m =
[[130 123 124 120 126 134]
 [129 118 119 117 120 146]
 [115 149 114 134 117 110]
 [123 145 124 136 126 117]]
Indices start at 0.
(0, 0) => 130
(1, 2) => 119
(2, 3) => 134
(0, 2) => 124
(0, 4) => 126
(1, 0) => 129
(3, 5) => 117
(0, 3) => 120
(3, 4) => 126

a = ((117, 130, 127, 125, 127, 127, 132, 128, 124, 128, 127, 127, 128), (127, 124, 129, 127, 123, 122, 125, 151, 130, 128, 128, 127, 130), (134, 132, 125, 129, 125, 131, 127, 129, 140, 127, 125, 131, 127), (139, 127, 127, 126, 126, 131, 127, 136, 119, 126, 127, 122, 128), (122, 136, 126, 126, 128, 129, 137, 138, 127, 124, 123, 135, 127), (133, 126, 127, 126, 133, 127, 125, 115, 134, 131, 135, 127, 126), (132, 123, 129, 128, 128, 126, 123, 131, 131, 127, 128, 126, 127), (134, 137, 124, 123, 134, 120, 130, 128, 129, 124, 125, 132, 124), (135, 126, 126, 124, 124, 124, 124, 150, 133, 127, 128, 126, 128), (130, 129, 131, 134, 130, 123, 127, 131, 129, 123, 129, 132, 128), (131, 124, 128, 129, 124, 129, 123, 133, 133, 129, 126, 126, 129), (137, 131, 126, 128, 125, 129, 122, 118, 138, 127, 128, 124, 127), (118, 129, 131, 126, 126, 126, 129, 132, 132, 131, 130, 128, 130), (132, 132, 127, 127, 124, 130, 125, 122, 130, 127, 128, 122, 128), (132, 133, 129, 126, 132, 118, 126, 132, 133, 126, 128, 131, 127), (123, 127, 127, 125, 134, 125, 133, 141, 131, 127, 128, 136, 126))
Rows and columns are counted from 0.
(0, 0) -> 117
(13, 3) -> 127
(3, 1) -> 127
(13, 0) -> 132
(14, 7) -> 132
(2, 0) -> 134
(0, 9) -> 128
(9, 11) -> 132
(11, 7) -> 118
(14, 1) -> 133
(15, 6) -> 133
(5, 4) -> 133
(9, 10) -> 129
(10, 4) -> 124
(7, 12) -> 124
(15, 5) -> 125
(7, 8) -> 129
(15, 11) -> 136
(1, 11) -> 127
(11, 5) -> 129
(2, 4) -> 125
(7, 3) -> 123
(2, 10) -> 125
(13, 7) -> 122
(4, 2) -> 126
(10, 7) -> 133
(5, 10) -> 135
(5, 7) -> 115
(3, 10) -> 127
(8, 10) -> 128
(4, 8) -> 127
(12, 5) -> 126
(11, 4) -> 125

M =
[[134 139 117 119 118]
 [103 120 147 117 134]
 [119 130 131 117 124]
 [131 126 128 132 131]
 [113 118 143 127 137]
 [136 124 125 140 137]
 [112 112 147 133 144]
 [111 113 147 132 143]
 [132 127 126 133 131]
 [130 127 127 130 129]
 [124 121 133 134 137]
 [127 127 128 129 130]
 [106 114 149 125 140]]
M[0,0] -> 134
M[10,3] -> 134
M[9] -> [130, 127, 127, 130, 129]
M[:, 2] -> [117, 147, 131, 128, 143, 125, 147, 147, 126, 127, 133, 128, 149]
M[:, 4] -> [118, 134, 124, 131, 137, 137, 144, 143, 131, 129, 137, 130, 140]
M[7,2] -> 147
M[5] -> [136, 124, 125, 140, 137]
M[11,4] -> 130
M[6] -> [112, 112, 147, 133, 144]
M[7,3] -> 132
M[4,3] -> 127
M[9,3] -> 130
M[3,3] -> 132
M[:, 3] -> [119, 117, 117, 132, 127, 140, 133, 132, 133, 130, 134, 129, 125]
M[0,2] -> 117
M[5,2] -> 125
M[8,0] -> 132
M[7,0] -> 111
M[7,4] -> 143
M[7,1] -> 113
M[10] -> [124, 121, 133, 134, 137]
M[5,0] -> 136
M[:, 1] -> [139, 120, 130, 126, 118, 124, 112, 113, 127, 127, 121, 127, 114]
M[8,4] -> 131
M[10,0] -> 124
M[2,2] -> 131
